After every row comes roughly how far along a hidden order it lies, from 0 to 15.
In the rows, zero is written as 128.
[142 139 138 158 172 150 109 147 146 136 143 182 122 136 131 148 159 177
 163 142]
9
[146 145 218 168 174 159 112 147 142 133 146 198 120 127 131 153 147 223
 152 142]
15
[139 165 144 166 146 172 141 162 131 132 140 203 125 139 144 136 174 106
 155 139]
3
[155 162 216 166 164 175 114 156 127 133 139 226 115 104 137 146 164 179
 169 133]
14
[132 134 160 145 161 135 138 143 157 133 137 173 134 153 136 137 139 170
 139 134]
10
[133 143  84 155 156 139 149 145 142 135 140 161 130 167 131 145 155 185
 143 136]
2
[133 128  73 152 163 147 138 140 151 134 141 141 132 183 126 150 145 215
 143 142]
4
[143 143 114 152 154 153 127 146 144 132 140 168 125 151 134 144 163 178
 165 140]
6
[140 153 125 162 143 157 137 157 135 133 139 205 122 141 141 138 169 148
 153 136]
4
[149 145 160 164 153 159 131 153 137 133 137 218 124 133 137 143 157 177
 152 139]
8
[137 130 113 156 184 150  92 141 149 135 143 187 110 151 119 161 169 253
 168 146]
14
[138 132 162 153 159 147 130 134 157 137 139 176 129 151 132 151 145 218
 147 141]
12
[142 146 132 154 137 154 143 150 136 134 137 174 130 151 142 142 149 152
 148 135]
5
[147 158 228 163 146 166 132 143 137 132 138 220 123 119 145 131 152 159
 153 136]
12
[143 149 141 157 146 155 148 141 141 131 140 179 132 182 139 140 147 149
 147 132]
6
[137 129  94 131 187 148 118 137 150 135 138 186 122 161 126 152 156 221
 147 139]
8
[137 125 157 141 172 135 129 144 149 134 136 163 133 179 128 152 141 227
 137 137]
11
[144 149 126 145 153 150 148 155 151 134 141 182 132 172 139 135 169 159
 154 134]
2
[136 129 120 140 135 136 147 142 151 134 137 165 139 175 134 131 143 189
 130 135]
5
[154 152 106 178 170 183 103 142 130 134 144 222 103 121 130 147 180 188
 177 148]
9
[147 140 146 158 159 158 117 150 145 134 140 200 120 138 132 140 163 194
 155 139]
10
[137 132  83 155 170 142 116 141 149 135 139 166 120 164 127 148 154 218
 153 140]
7
[142 142 147 167 167 157 119 140 135 135 141 192 120 136 134 152 159 202
 151 140]
10
[128 121 255 135 173 129 151 120 170 133 138 164 139 153 131 157 136 252
 135 135]
15
[149 130 122 146 152 138 135 144 152 135 138 165 132 166 135 144 155 224
 142 134]
7
[140 135 182 153 149 147 140 139 142 135 125 182 132 144 138 134 168 174
 144 137]
8
[127 131 140 155 160 139 126 132 156 134 139 152 129 157 128 155 139 229
 148 136]
12
[140 139 139 157 154 149 140 142 147 134 133 168 126 151 135 138 153 180
 148 136]
7
[146 139 135 153 149 152 137 144 141 133 137 171 131 152 137 143 149 185
 148 133]
7
[141 139 188 149 165 157 122 149 137 133 140 180 125 159 133 147 150 218
 147 136]
12
[140 134  90 156 165 149 123 144 147 134 139 173 127 146 133 158 147 195
 148 137]
6
[135 126  90 145 161 141 124 134 151 133 141 139 132 169 128 151 147 219
 143 139]
9
[145 147 131 158 157 156 124 149 135 134 138 187 122 135 133 142 163 181
 154 139]
8
[144 136 139 153 157 147 123 140 146 134 137 191 130 155 134 149 145 177
 154 137]
10
[136 135 105 156 187 155  97 140 149 136 144 188 116 140 125 158 157 226
 161 144]
12
[143 149 108 158 155 154 125 148 139 134 140 195 122 137 132 145 162 160
 158 138]
6
[138 119 116 149 157 141 119 145 149 134 140 158 130 158 130 157 150 223
 144 141]
10
[145 158 240 139 119 147 210 147 134 129 131 163 158 161 161 126 142 113
 120 124]
1
[149 144 155 166 149 167 133 148 137 134 135 196 125 137 141 138 157 164
 154 138]
7
[143 148 129 156 142 155 148 155 140 133 136 175 131 156 138 143 160 158
 143 136]
3
[138 144  93 148 153 144 150 149 141 134 143 152 136 171 136 144 163 179
 140 134]
1
[134 122 144 148 190 136 109 130 160 136 142 183 122 151 125 152 146 236
 147 143]
15
[143 149 192 155 159 151 127 148 139 133 140 201 122 142 136 148 152 213
 154 139]
12
[142 140 131 172 167 154 121 146 140 132 140 188 122 138 132 157 159 156
 151 137]
9
[130 124  58 124 170 133 128 137 166 135 142 143 127 182 128 158 151 178
 142 137]
5
[146 142 129 153 156 159 134 149 144 135 141 183 128 147 133 144 159 192
 146 137]
7
[142 138 241 142 147 142 142 131 152 133 139 185 134 136 136 141 136 213
 137 135]
14
[137 133 154 144 157 143 135 138 151 133 138 177 136 160 137 143 145 182
 143 134]
8
[144 142 232 145 130 149 159 140 146 131 133 177 141 139 142 135 131 157
 132 131]
11
[145 145 167 158 145 157 140 145 135 132 138 189 128 146 139 138 166 132
 152 134]
6
[147 145 127 157 155 155 120 144 128 133 139 206 122 138 132 142 157 175
 148 139]
9
[138 136  71 145 159 141 129 143 148 135 141 128 130 178 130 144 147 238
 147 138]
3
[130 124 147 151 160 140 123 132 158 133 137 166 129 156 131 156 140 216
 142 137]
12
[138 131 173 150 176 144 119 131 155 134 143 177 124 149 128 156 152 227
 143 138]
13
[136 127  64 147 169 130 123 143 140 135 144 162 125 165 126 155 151 229
 142 140]
6
[164 163  37 206 211 202  35 175 119 137 146 251  73 106 118 161 216 241
 212 160]
11
[143 171  78 158 168 144 180 166 146 134 137 165 132 171 151 140 192 117
 147 134]
0
[139 139 120 158 156 149 136 148 142 135 137 172 130 158 135 140 156 194
 146 136]
5
[141 130 186 153 184 147 115 135 152 132 140 180 125 142 130 149 141 217
 141 136]
14
[138 134  59 155 176 141 126 143 146 134 142 158 123 162 128 151 158 218
 152 138]
5
[137 140  93 143 163 143 132 135 147 135 139 159 130 171 132 147 140 200
 142 139]
5
[140 143 139 151 158 150 128 140 142 132 136 186 123 147 133 146 158 180
 149 140]
8
[129 117  61 136 163 138 149 142 159 134 140 124 136 188 133 150 152 201
 139 135]
1
[127 130 120 150 161 146 131 148 156 133 137 165 132  24 127 147 145 211
 149 137]
8
[134 131 199 153 156 141 150 133 155 132 136 172 140 146 140 143 126 177
 126 130]
12
[142 132 174 141 155 140 149 137 152 134 136 171 134 153 136 140 142 190
 136 135]
11
[143 146 173 159 159 160 122 145 142 134 141 218 122 136 134 148 151 203
 153 138]
12
[142 134 149 156 166 155 121 145 132 135 140 185 122 147 134 143 160 197
 154 139]
10
[136 130  95 150 169 141 121 134 148 134 139 168 127 167 129 146 152 211
 149 140]
7
[141 137 142 160 178 153 109 139 150 135 140 188 117 142 126 180 170 230
 155 143]
13
[145 171 133 160 147 150 176 160 138 134 137 162 129 155 148 141 181 144
 149 130]
0
[136 140 147 149 144 148 165 142 145 132 137 170 141 159 143 136 144 157
 126 132]
4
[176 200 243 194 129 209 137 181  98 130 139 255 111  76 150 121 212  67
 190 138]
4
[145 146 138 162 148 156 125 146 134 132 139 185 125 139 135 144 160 193
 158 138]
8
[141 149 148 157 147 147 136 152 144 133 137 173 135 146 139 139 155 175
 142 135]
5
[110  86  55 115 181  97 122  97 177 134 139  85 141 219 107 169 115 255
 130 133]
10
[144 144 156 157 168 154 129 145 139 134 137 195 128 142 137 142 152 181
 148 136]
8
[157 169 100 178 160 175 140 176 120 134 140 213 117 137 142 137 200 138
 173 141]
1
[134 131 116 151 145 134 151 136 153 133 137 163 139 171 135 141 142 191
 131 133]
5
[142 153  86 156 153 146 155 150 139 135 138 167 127 163 139 142 172 168
 155 136]
0
[141 132 158 160 183 147 103 140 148 135 138 190 118 145 126 148 160 236
 164 140]
14
[136 125 194 133 148 137 142 132 160 135 136 172 131 163 132 147 130 206
 135 134]
12
[137 147 149 151 153 137 137 145 146 133 140 181 132 157 133 145 124 169
 155 136]
6
[141 145 176 145 138 152 151 146 134 131 132 173 137 139 141 133 141 167
 136 135]
8
[138 126 126 150 167 146 127 136 153 135 140 175 127 162 129 148 140 212
 143 137]
10
[149 150 185 165 146 174 144 152 131 133 139 217 124 107 141 135 159 121
 160 138]
10
[142 134 142 154 167 144 127 149 144 134 134 175 124 138 130 144 154 203
 144 141]
9
[141 131 145 152 161 144 128 133 150 131 137 178 127 158 132 144 145 187
 146 136]
11
[141 134 188 144 137 145 154 138 147 131 139 179 139 141 144 135 136 164
 135 131]
8
[131 133  83 142 159 143 139 131 148 135 138 238 134 167 133 146 152 219
 143 137]
5
